Below is a small trained network, with its code and all its weights. Each question gives an input and a class and asks what happens when units are switched off, that is, made to give their printed mean instead of their output.

import numpy as np


def w(rows, s, z=0):
    codes = np.array(rows[::2]) - 128.0
    scale = np.full(codes.shape[1], s)
    scale[-1] = z or s
    return codes * scale


def f(y):
    return y / 2 * (1 + np.tanh(0.7978845608 * (y + 0.044715 * y**3)))


def log_softmax(a):
    a = a - a.max(-1, keepdims=True)
    return a - np.log(np.exp(a).sum(-1, keepdims=True))


def net(x, mask):
    res = np.array(x, float).reshape(1, 5) / 4 @ E
    y = f(res @ A[0][:, :-1].T + A[0][:, -1])
    res = res + np.where(mask, y, B[0][:, -1]) @ B[0][:, :-1]
    return log_softmax(res[-1] @ U[:, :-1].T + U[:, -1])


A, B = {}, {}
E = w([
[124,124,123,130,120,125,128],'x0',
[174,124,117,188,98,198,246],'x1',
[137,132,129,129,139,134,122],'x2',
[47,177,86,228,203,88,138],'x3',
[206,182,182,185,77,54,113],'x4',
],0.011)
A[0] = w([
[49,77,62,75,167,183,143,33],'neuron 1',
[225,215,187,167,128,70,103,3],'neuron 2',
[54,173,104,214,208,71,146,88],'neuron 3',
[184,112,104,205,87,224,255,45],'neuron 4',
[197,94,169,23,48,164,108,128],'neuron 5',
[17,89,58,59,175,245,114,45],'neuron 6',
[100,151,128,102,119,117,55,19],'neuron 7',
[245,57,210,50,74,103,131,101],'neuron 8',
[83,182,74,196,210,144,112,139],'neuron 9',
[104,133,115,47,174,45,8,62],'neuron 10',
[178,119,187,190,113,38,60,29],'neuron 11',
[80,188,99,247,171,73,132,133],'neuron 12',
[79,47,109,130,147,167,119,14],'neuron 13',
[191,87,166,13,64,198,101,162],'neuron 14',
[177,213,206,209,44,48,117,32],'neuron 15',
[20,214,86,160,177,84,134,139],'neuron 16',
[107,80,119,114,142,81,16,90],'neuron 17',
[77,151,64,235,205,70,108,121],'neuron 18',
[170,104,168,16,84,161,86,109],'neuron 19',
[142,104,118,208,119,212,231,72],'neuron 20',
[71,55,67,76,199,217,143,64],'neuron 21',
[45,139,166,20,158,23,11,89],'neuron 22',
],0.0067,0.0026)
B[0] = w([
[177,159,87,103,70,53,55,212],'neuron 1',
[196,141,110,97,79,69,57,181],'neuron 2',
[106,73,153,101,181,115,176,224],'neuron 3',
[78,234,144,198,80,254,164,231],'neuron 4',
[95,61,180,100,194,104,164,232],'neuron 5',
[237,165,52,65,36,30,62,252],'neuron 6',
[118,149,118,163,119,174,164,152],'neuron 7',
[112,60,137,123,193,100,146,233],'neuron 8',
[81,45,145,127,169,111,157,214],'neuron 9',
[90,199,139,231,71,240,176,226],'neuron 10',
[159,157,92,114,64,96,101,174],'neuron 11',
[108,24,168,95,222,73,154,218],'neuron 12',
[145,143,91,111,95,101,108,161],'neuron 13',
[63,41,186,143,231,107,163,241],'neuron 14',
[220,168,12,21,53,30,24,202],'neuron 15',
[96,63,165,99,163,120,170,227],'neuron 16',
[113,189,160,160,76,233,175,191],'neuron 17',
[82,63,121,125,173,127,153,229],'neuron 18',
[72,68,149,101,196,118,177,212],'neuron 19',
[70,196,151,190,78,236,138,211],'neuron 20',
[255,158,64,53,83,39,11,231],'neuron 21',
[87,240,172,234,76,230,176,254],'neuron 22',
],0.0064,0.0098)
U = w([
[98,22,155,114,209,116,156,248],'0',
[105,255,142,184,108,237,154,81],'1',
[215,172,57,84,103,56,74,41],'2',
],0.011,0.0012)

Each question gives the input, the list of numbers given to net, and the class t.
The units are the neurons (one row each of A and B). Each row of codes is followed by its name. A weight is (code - 128) times the scale printed after its matrix; where a second scale follows, it is the last column's (A, B and U).
mask holds one flag per neuron, in row order. A switched-off neuron (its flag False) gives its mean, the last column of its row in B, instead of its output. The means were averaged over made-up inputs and are rounded, as every weight is.
A unit's drop is (log p(t) with every unit on - log p(t) with that unit switched off) / (log p(t) with every unit on - log p(t) with every unit switched off).
most important unit: the unit with the biggest drop
top k neurons: the k neurons with the biggest drops, biggest first
drop of u: that unit's drop, to one decimal
input [5,8,7,-4,-7], class 1: most important unit -> neuron 4
input [-1,4,5,5,5], class 0: top 2 neurons -> neuron 12; neuron 6
input [3,6,-1,2,-6], class 1: top 2 neurons -> neuron 4; neuron 20
input [3,6,3,1,7], class 2: top 4 neurons -> neuron 15; neuron 22; neuron 2; neuron 10
input [5,7,6,4,8], class 2: top 3 neurons -> neuron 15; neuron 2; neuron 22
input [4,-8,-2,7,4], class 1: top 3 neurons -> neuron 22; neuron 10; neuron 17
input [-8,-7,-3,-4,-6], class 1: top 2 neurons -> neuron 22; neuron 10
input [1,8,6,0,-7], class 1: top 2 neurons -> neuron 4; neuron 20
input [0,-3,-6,-4,-5], class 2: top 2 neurons -> neuron 6; neuron 21
input [-4,-3,8,2,1], class 1: drop of neuron 19 -> 0.1
input [-7,3,5,3,-7], class 2: drop of neuron 18 -> 0.0
input [1,5,4,-6,6], class 0: drop of neuron 14 -> 0.8
